Here is a tiny trained network, its code and every weight. The questions are about switching its units off for an input and a target symbol, where a switched-off unit gives its printed mean instead of its output.

import numpy as np


def w(rows, s, z=0):
    codes = np.array(rows[::2]) - 128.0
    scale = np.full(codes.shape[1], s)
    scale[-1] = z or s
    return codes * scale


def f(y):
    return np.maximum(y, 0)


def softmax(a):
    e = np.exp(a - a.max(-1, keepdims=True))
    return e / e.sum(-1, keepdims=True)


def log_softmax(a):
    a = a - a.max(-1, keepdims=True)
    return a - np.log(np.exp(a).sum(-1, keepdims=True))


def net(x, mask):
    ids = ['αδεζηθλμπστφψ'.index(c) for c in x.split()]
    T = len(ids)
    res = E[ids] + P[:T]
    u = 0
    for l in range(3):
        q, k, v = (res @ M[l].T for M in (Q, K, V))
        z = softmax(np.where(np.tri(T) > 0, q @ k.T / 4**0.5, -1e9)) @ v
        res = res + np.where(mask[u], z, O[l][:, -1]) @ O[l][:, :-1]
        u += 1
        y = f(res @ A[l][:, :-1].T + A[l][:, -1])
        res = res + np.where(mask[u : u + 4], y, B[l][:, -1]) @ B[l][:, :-1]
        u += 4
    return log_softmax(res[-1] @ U[:, :-1].T + U[:, -1])


Q, K, V, O, A, B = {}, {}, {}, {}, {}, {}
E = w([
[161,68,50,118,206,143],'α',
[141,115,141,118,142,185],'δ',
[118,167,3,168,149,172],'ε',
[199,155,87,92,117,164],'ζ',
[95,86,156,191,214,187],'η',
[100,80,52,131,216,141],'θ',
[177,131,81,106,204,172],'λ',
[191,149,154,75,92,133],'μ',
[99,192,107,211,156,170],'π',
[81,69,55,92,144,143],'σ',
[111,191,133,75,89,66],'τ',
[30,142,107,115,145,120],'φ',
[135,159,24,81,83,104],'ψ',
],0.02)
P = w([
[130,116,111,123,115,109],'0',
[124,161,167,4,201,138],'1',
[134,138,83,162,99,46],'2',
[120,128,101,142,107,126],'3',
[148,159,163,40,201,181],'4',
[133,136,84,162,99,45],'5',
],0.017)
Q[0] = w([
[137,137,163,134,3,161],'L0H1',
[116,142,202,167,185,13],'L0H1',
[36,99,91,94,62,136],'L0H1',
[202,203,72,67,239,86],'L0H1',
],0.019)
K[0] = w([
[129,167,162,50,79,214],'L0H1',
[129,181,134,137,218,48],'L0H1',
[38,129,112,105,72,170],'L0H1',
[222,135,106,220,116,7],'L0H1',
],0.02)
V[0] = w([
[112,197,95,160,143,156],'L0H1',
[130,109,133,114,131,122],'L0H1',
[105,89,112,81,146,149],'L0H1',
[108,2,131,127,22,175],'L0H1',
],0.0084)
O[0] = w([
[139,233,128,134,136,107,247],'L0H1',
[131,113,128,128,137,117,106],'L0H1',
[94,85,110,118,147,191,128],'L0H1',
[84,57,114,102,21,255,4],'L0H1',
],0.0061,0.0035)
A[0] = w([
[162,195,173,42,122,157,2],'L0N1',
[104,202,250,80,153,192,44],'L0N2',
[187,152,187,109,198,217,127],'L0N3',
[43,208,138,130,177,158,103],'L0N4',
],0.011,0.004)
B[0] = w([
[72,7,150,160,161,160,218],'L0N1',
[172,192,46,134,156,120,214],'L0N2',
[75,112,132,92,73,88,242],'L0N3',
[142,2,150,77,99,142,254],'L0N4',
],0.0097,0.0083)
Q[1] = w([
[39,163,86,191,181,202],'L1H1',
[135,184,83,43,195,165],'L1H1',
[41,141,134,179,194,76],'L1H1',
[61,33,250,104,154,127],'L1H1',
],0.019)
K[1] = w([
[60,130,56,219,190,216],'L1H1',
[208,170,25,141,170,98],'L1H1',
[55,101,101,158,207,67],'L1H1',
[84,30,150,252,73,8],'L1H1',
],0.016)
V[1] = w([
[254,35,126,119,43,105],'L1H1',
[160,68,91,191,127,128],'L1H1',
[40,134,104,213,88,99],'L1H1',
[142,153,9,60,153,127],'L1H1',
],0.0079)
O[1] = w([
[167,207,134,136,128,168,165],'L1H1',
[139,145,85,115,59,194,168],'L1H1',
[196,37,123,104,82,163,111],'L1H1',
[2,148,130,156,145,204,254],'L1H1',
],0.0079,0.0094)
A[1] = w([
[102,102,47,141,147,200,2],'L1N1',
[240,169,148,147,252,236,113],'L1N2',
[172,137,246,173,105,178,40],'L1N3',
[154,139,245,88,59,147,136],'L1N4',
],0.012,0.0051)
B[1] = w([
[162,150,188,115,156,51,250],'L1N1',
[148,9,88,93,100,151,146],'L1N2',
[80,171,92,118,232,47,130],'L1N3',
[63,76,240,151,213,126,136],'L1N4',
],0.012,0.015)
Q[2] = w([
[156,227,59,96,182,145],'L2H1',
[126,111,66,41,175,173],'L2H1',
[62,124,58,124,86,188],'L2H1',
[208,123,141,182,253,183],'L2H1',
],0.016)
K[2] = w([
[162,200,39,23,203,155],'L2H1',
[87,117,16,209,138,124],'L2H1',
[77,106,78,78,122,196],'L2H1',
[208,121,125,180,255,165],'L2H1',
],0.015)
V[2] = w([
[245,174,146,163,186,109],'L2H1',
[133,128,126,123,118,96],'L2H1',
[172,148,134,94,106,53],'L2H1',
[114,146,98,101,86,115],'L2H1',
],0.011)
O[2] = w([
[249,130,195,142,96,69,50],'L2H1',
[142,103,126,123,123,138,198],'L2H1',
[172,76,147,134,112,150,254],'L2H1',
[90,133,127,158,163,138,104],'L2H1',
],0.011,0.0039)
A[2] = w([
[95,182,152,42,120,153,129],'L2N1',
[97,118,87,203,37,128,1],'L2N2',
[209,180,131,77,248,198,151],'L2N3',
[127,98,194,58,132,246,96],'L2N4',
],0.015,0.0079)
B[2] = w([
[151,161,142,85,74,106,248],'L2N1',
[230,80,195,248,131,110,149],'L2N2',
[124,154,119,119,183,209,240],'L2N3',
[132,123,110,234,120,95,250],'L2N4',
],0.018,0.012)
U = w([
[175,173,82,75,80,71,232],'α',
[196,180,112,181,68,100,78],'δ',
[155,123,160,119,204,65,11],'ε',
[62,152,192,111,104,233,254],'ζ',
[178,158,76,159,64,229,190],'η',
[87,153,215,187,154,158,35],'θ',
[226,81,46,94,56,97,250],'λ',
[191,177,204,134,92,152,145],'μ',
[115,47,128,147,133,139,107],'π',
[121,135,24,131,130,71,52],'σ',
[163,86,50,82,161,143,149],'τ',
[167,89,155,114,135,1,12],'φ',
[64,70,192,58,139,87,216],'ψ',
],0.0097,0.0059)

Each question gives the input, a string of symbols that net reads in full, and the target symbol t.
The units are the heads (4 rows each of Q, K, V and O) and the neurons (one row each of A and B). Each row of codes is followed by its name. A weight is (code - 128) times the scale printed after its matrix; where a second scale follows, it is the last column's (O, A, B and U).
mask holds one flag per unit, layer by layer, with each layer's heads first. A switched-off unit (its flag False) gives its mean, the last column of its rows in O or B, instead of its output. The means were averaged over made-up inputs and are rounded, as every weight is.
A unit's drop is (log p(t) with every unit on - log p(t) with that unit switched off) / (log p(t) with every unit on - log p(t) with every unit switched off).
The circuit of an input: a set's keep is (log p(t) with only the set's units on - log p(t) with every unit switched off) / (log p(t) with every unit on - log p(t) with every unit switched off). Starting from the 12 units with the biggest drops (on a tie, the unit counted first), units are removed one at a time, each time the one whose removal leaves the highest keep (on an exact tie, the one counted first), for as long as the keep stays at least 0.8.
circuit, biggest first: the units of the circuit, biggest drop first
unit that matters most: the unit with the biggest drop
k most important neurons: the k neurons with the biggest drops, biggest first
k most important neurons of layer l: the k neurons of layer l with the biggest drops, biggest first
input ψ ψ σ σ π, target δ: circuit, biggest first	(L2N4 L1H1)
input η σ ψ π α, target θ: 3 most important neurons	(L2N4 L0N3 L0N1)
input φ λ η, target λ: circuit, biggest first	(L1H1)
input η η φ π, target λ: circuit, biggest first	(L0N4 L1H1)
input λ ψ φ δ, target δ: circuit, biggest first	(L2N4 L0H1)
input ψ θ λ, target τ: 3 most important neurons	(L0N3 L1N2 L2N4)
input ζ α π τ, target ψ: 3 most important neurons	(L1N1 L0N2 L2N4)
input α π τ π φ, target π: circuit, biggest first	(L0N4 L2N4 L1H1)
input δ ζ η π μ, target λ: 3 most important neurons	(L0N1 L0N2 L0N3)
input φ δ α λ ψ, target μ: 4 most important neurons	(L0N1 L1N1 L0N3 L2N3)
input α π σ, target ψ: circuit, biggest first	(L2N4 L2N3 L2H1)
input π φ π τ φ, target τ: 4 most important neurons	(L0N2 L0N4 L0N1 L2N3)
input ε φ θ π ψ, target φ: 2 most important neurons	(L0N1 L0N4)
input φ τ σ φ ζ, target δ: unit that matters most	L0N1
input ψ φ δ ε δ, target α: 4 most important neurons	(L0N3 L0N2 L2N1 L0N4)
input η μ η δ θ, target λ: 2 most important neurons	(L0N3 L0N4)
input ψ δ λ ε ε, target ψ: 4 most important neurons	(L0N4 L0N3 L0N1 L1N1)
input μ θ δ φ α, target α: 4 most important neurons	(L0N3 L0N4 L2N1 L1N1)
input δ π α ψ, target α: 3 most important neurons	(L2N3 L2N4 L1N1)
input ε ε θ, target φ: 2 most important neurons	(L1N1 L0N2)
input ε τ μ, target μ: circuit, biggest first	(L0N1 L1H1 L2H1)
input φ φ δ σ, target φ: circuit, biggest first	(L1N1 L2N3)
input π π ζ η ψ α, target ε: circuit, biggest first	(L1H1 L1N1)
input ψ π φ, target π: circuit, biggest first	(L1H1 L2N2 L2H1)
input σ α λ π θ δ, target ζ: unit that matters most	L1N1
input τ λ π η π, target τ: 4 most important neurons	(L0N2 L0N1 L0N4 L0N3)
input ε π ψ, target δ: circuit, biggest first	(L0N4 L2N2 L1N1)
input ψ α θ α π, target φ: 3 most important neurons	(L0N3 L0N2 L0N4)
input φ θ μ ζ δ π, target θ: most important neuron of layer 0	(L0N1)
input μ δ φ φ λ, target σ: circuit, biggest first	(L2N4 L0N3 L2H1)
